Below is a small trained network, with its code and all its weights. Each question gives an input and a target symbol and asks what happens when units are switched off, that is, made to give their printed mean instead of their output.

import numpy as np


def w(rows, s, z=0):
    codes = np.array(rows[::2]) - 128.0
    scale = np.full(codes.shape[1], s)
    scale[-1] = z or s
    return codes * scale


def norm(h):
    return h / np.sqrt((h * h).mean(-1, keepdims=True) + 1e-5)


def f(y):
    return np.maximum(y, 0)


def softmax(a):
    e = np.exp(a - a.max(-1, keepdims=True))
    return e / e.sum(-1, keepdims=True)


def log_softmax(a):
    a = a - a.max(-1, keepdims=True)
    return a - np.log(np.exp(a).sum(-1, keepdims=True))


def net(x, mask):
    ids = ['αβγδεζηθλμξπστψ'.index(c) for c in x.split()]
    T = len(ids)
    res = E[ids] + P[:T]
    u = 0
    for l in range(2):
        r = norm(res)
        for j in range(2):
            rows = slice(2 * j, 2 * j + 2)
            q, k, v = (r @ M[l][rows].T for M in (Q, K, V))
            z = softmax(np.where(np.tri(T) > 0, q @ k.T / 2**0.5, -1e9)) @ v
            o = O[l][rows]
            res = res + np.where(mask[u + j], z, o[:, -1]) @ o[:, :-1]
        u += 2
        y = f(norm(res) @ A[l][:, :-1].T + A[l][:, -1])
        res = res + np.where(mask[u : u + 4], y, B[l][:, -1]) @ B[l][:, :-1]
        u += 4
    return log_softmax(norm(res)[-1] @ U[:, :-1].T + U[:, -1])


Q, K, V, O, A, B = {}, {}, {}, {}, {}, {}
E = w([
[112,72,140,151],'α',
[66,105,139,79],'β',
[125,113,167,151],'γ',
[69,98,212,124],'δ',
[109,79,161,138],'ε',
[66,126,119,96],'ζ',
[112,73,165,133],'η',
[94,70,161,149],'θ',
[108,85,122,126],'λ',
[80,158,139,90],'μ',
[50,115,157,92],'ξ',
[128,97,177,154],'π',
[103,150,205,134],'σ',
[172,82,254,100],'τ',
[205,116,169,27],'ψ',
],0.0089)
P = w([
[154,190,82,162],'0',
[92,101,121,152],'1',
[192,137,89,111],'2',
[53,195,228,133],'3',
[148,1,161,194],'4',
[207,136,120,77],'5',
],0.0093)
Q[0] = w([
[254,121,178,68],'0.h0',
[146,30,58,205],'0.h0',
[54,128,159,110],'0.h1',
[85,162,115,193],'0.h1',
],0.008)
K[0] = w([
[203,186,68,255],'0.h0',
[105,120,177,164],'0.h0',
[184,109,159,99],'0.h1',
[125,200,145,140],'0.h1',
],0.0088)
V[0] = w([
[139,208,114,30],'0.h0',
[116,48,150,78],'0.h0',
[211,104,54,26],'0.h1',
[3,188,159,140],'0.h1',
],0.0061)
O[0] = w([
[215,123,167,155,99],'0.h0',
[179,92,93,3,62],'0.h0',
[192,249,72,153,4],'0.h1',
[110,103,195,10,211],'0.h1',
],0.0056,0.0036)
A[0] = w([
[113,141,108,196,253],'0.n0',
[145,90,154,182,156],'0.n1',
[195,155,213,106,120],'0.n2',
[177,98,242,3,162],'0.n3',
],0.0051,0.0015)
B[0] = w([
[229,74,60,3,155],'0.n0',
[123,186,160,33,170],'0.n1',
[95,107,75,166,178],'0.n2',
[185,121,124,104,253],'0.n3',
],0.0063,0.0055)
Q[1] = w([
[255,109,92,37],'1.h0',
[168,214,181,118],'1.h0',
[227,154,91,165],'1.h1',
[128,174,172,177],'1.h1',
],0.0081)
K[1] = w([
[67,160,118,234],'1.h0',
[255,170,88,159],'1.h0',
[59,240,25,160],'1.h1',
[139,57,18,115],'1.h1',
],0.0083)
V[1] = w([
[77,193,27,119],'1.h0',
[81,231,177,255],'1.h0',
[145,227,148,113],'1.h1',
[112,20,85,98],'1.h1',
],0.0061)
O[1] = w([
[140,48,209,38,1],'1.h0',
[41,140,184,199,66],'1.h0',
[200,103,254,182,84],'1.h1',
[111,148,49,71,182],'1.h1',
],0.0078,0.0033)
A[1] = w([
[157,116,159,107,74],'1.n0',
[85,2,156,152,55],'1.n1',
[204,246,131,181,115],'1.n2',
[23,116,176,73,5],'1.n3',
],0.0052,0.0023)
B[1] = w([
[196,103,134,151,154],'1.n0',
[119,2,135,141,245],'1.n1',
[135,83,74,190,253],'1.n2',
[205,81,191,254,230],'1.n3',
],0.0068,0.0019)
U = w([
[201,134,122,121,3],'α',
[153,144,169,117,93],'β',
[55,198,56,150,92],'γ',
[111,167,69,104,53],'δ',
[125,163,75,97,100],'ε',
[109,135,103,108,93],'ζ',
[240,151,63,111,106],'η',
[22,187,200,183,191],'θ',
[167,143,42,233,192],'λ',
[175,172,187,50,164],'μ',
[104,95,102,69,175],'ξ',
[66,100,74,104,102],'π',
[78,9,176,156,193],'σ',
[170,95,206,100,122],'τ',
[230,96,174,141,110],'ψ',
],0.012,0.004)

Each question gives the input, a string of symbols that net reads in full, and the target symbol t.
The units are the heads (2 rows each of Q, K, V and O) and the neurons (one row each of A and B). Each row of codes is followed by its name. A weight is (code - 128) times the scale printed after its matrix; where a second scale follows, it is the last column's (O, A, B and U).
mask holds one flag per unit, layer by layer, with each layer's heads first. A switched-off unit (its flag False) gives its mean, the last column of its rows in O or B, instead of its output. The means were averaged over made-up inputs and are rounded, as every weight is.
A unit's drop is (log p(t) with every unit on - log p(t) with that unit switched off) / (log p(t) with every unit on - log p(t) with every unit switched off).
The circuit of an input: a set's keep is (log p(t) with only the set's units on - log p(t) with every unit switched off) / (log p(t) with every unit on - log p(t) with every unit switched off). Starting from all 12 units, units are removed one at a time, each time the one whose removal leaves the highest keep (on an exact tie, the one counted first), for as long as the keep stays at least 0.8.
units of the circuit, in order: the units of the circuit, biggest drop first
most important unit: the unit with the biggest drop
top k neurons: the k neurons with the biggest drops, biggest first
top k neurons in layer l: the k neurons of layer l with the biggest drops, biggest first
input ζ σ α, target ψ: most important unit -> 0.h1
input σ ζ ζ σ β μ, target λ: units of the circuit, in order -> (0.h1, 0.h0, 1.h0, 1.n2)
input σ μ θ σ σ η, target λ: units of the circuit, in order -> (0.h1, 1.h0)
input ζ λ σ σ ζ δ, target ψ: units of the circuit, in order -> (0.h0, 0.h1)
input π σ σ γ σ ζ, target γ: top 2 neurons -> (0.n0, 0.n3)
input ζ σ ξ, target ψ: top 3 neurons -> (0.n3, 0.n0, 0.n2)
input σ ξ σ, target λ: units of the circuit, in order -> (0.h0, 0.h1, 1.h0, 1.n2)
input σ σ ψ, target λ: top 3 neurons -> (1.n2, 0.n2, 0.n0)
input π μ σ, target γ: units of the circuit, in order -> (0.h0, 0.h1, 0.n0, 1.h1)
input σ σ ξ σ ξ ε, target λ: units of the circuit, in order -> (0.h1, 1.h0, 0.h0)
input σ ξ δ, target λ: units of the circuit, in order -> (0.h0, 1.h0, 0.h1)
input σ ξ ξ δ, target μ: units of the circuit, in order -> (1.h0, 0.h0)
input σ η δ ε β ξ, target λ: units of the circuit, in order -> (1.h0, 0.h0, 0.h1)
input π λ σ ψ, target θ: units of the circuit, in order -> (0.h0, 1.h0)
input γ σ ζ, target θ: units of the circuit, in order -> (1.h0, 0.h0)
input π σ ξ, target γ: top 3 neurons -> (0.n0, 0.n3, 0.n2)
input σ θ σ β δ α, target λ: units of the circuit, in order -> (0.h1, 1.h0, 0.h0)
input σ ε γ, target λ: top neuron -> (0.n0)
input σ σ β, target λ: units of the circuit, in order -> (0.h1, 0.h0, 1.h0)
input σ ψ θ, target λ: units of the circuit, in order -> (0.h1)
input σ σ δ, target λ: top 2 neurons -> (1.n2, 0.n0)
input ε π ξ π, target μ: top 2 neurons in layer 1 -> (1.n1, 1.n2)
input ζ σ ζ ξ μ ζ, target ψ: top 2 neurons -> (0.n3, 0.n0)
input γ λ ξ σ, target μ: top 2 neurons in layer 1 -> (1.n1, 1.n2)
input π η ξ, target γ: top 4 neurons -> (0.n0, 0.n3, 0.n2, 0.n1)
input π β σ, target γ: top 2 neurons in layer 0 -> (0.n3, 0.n0)
input ε θ ξ ζ, target μ: most important unit -> 0.h0
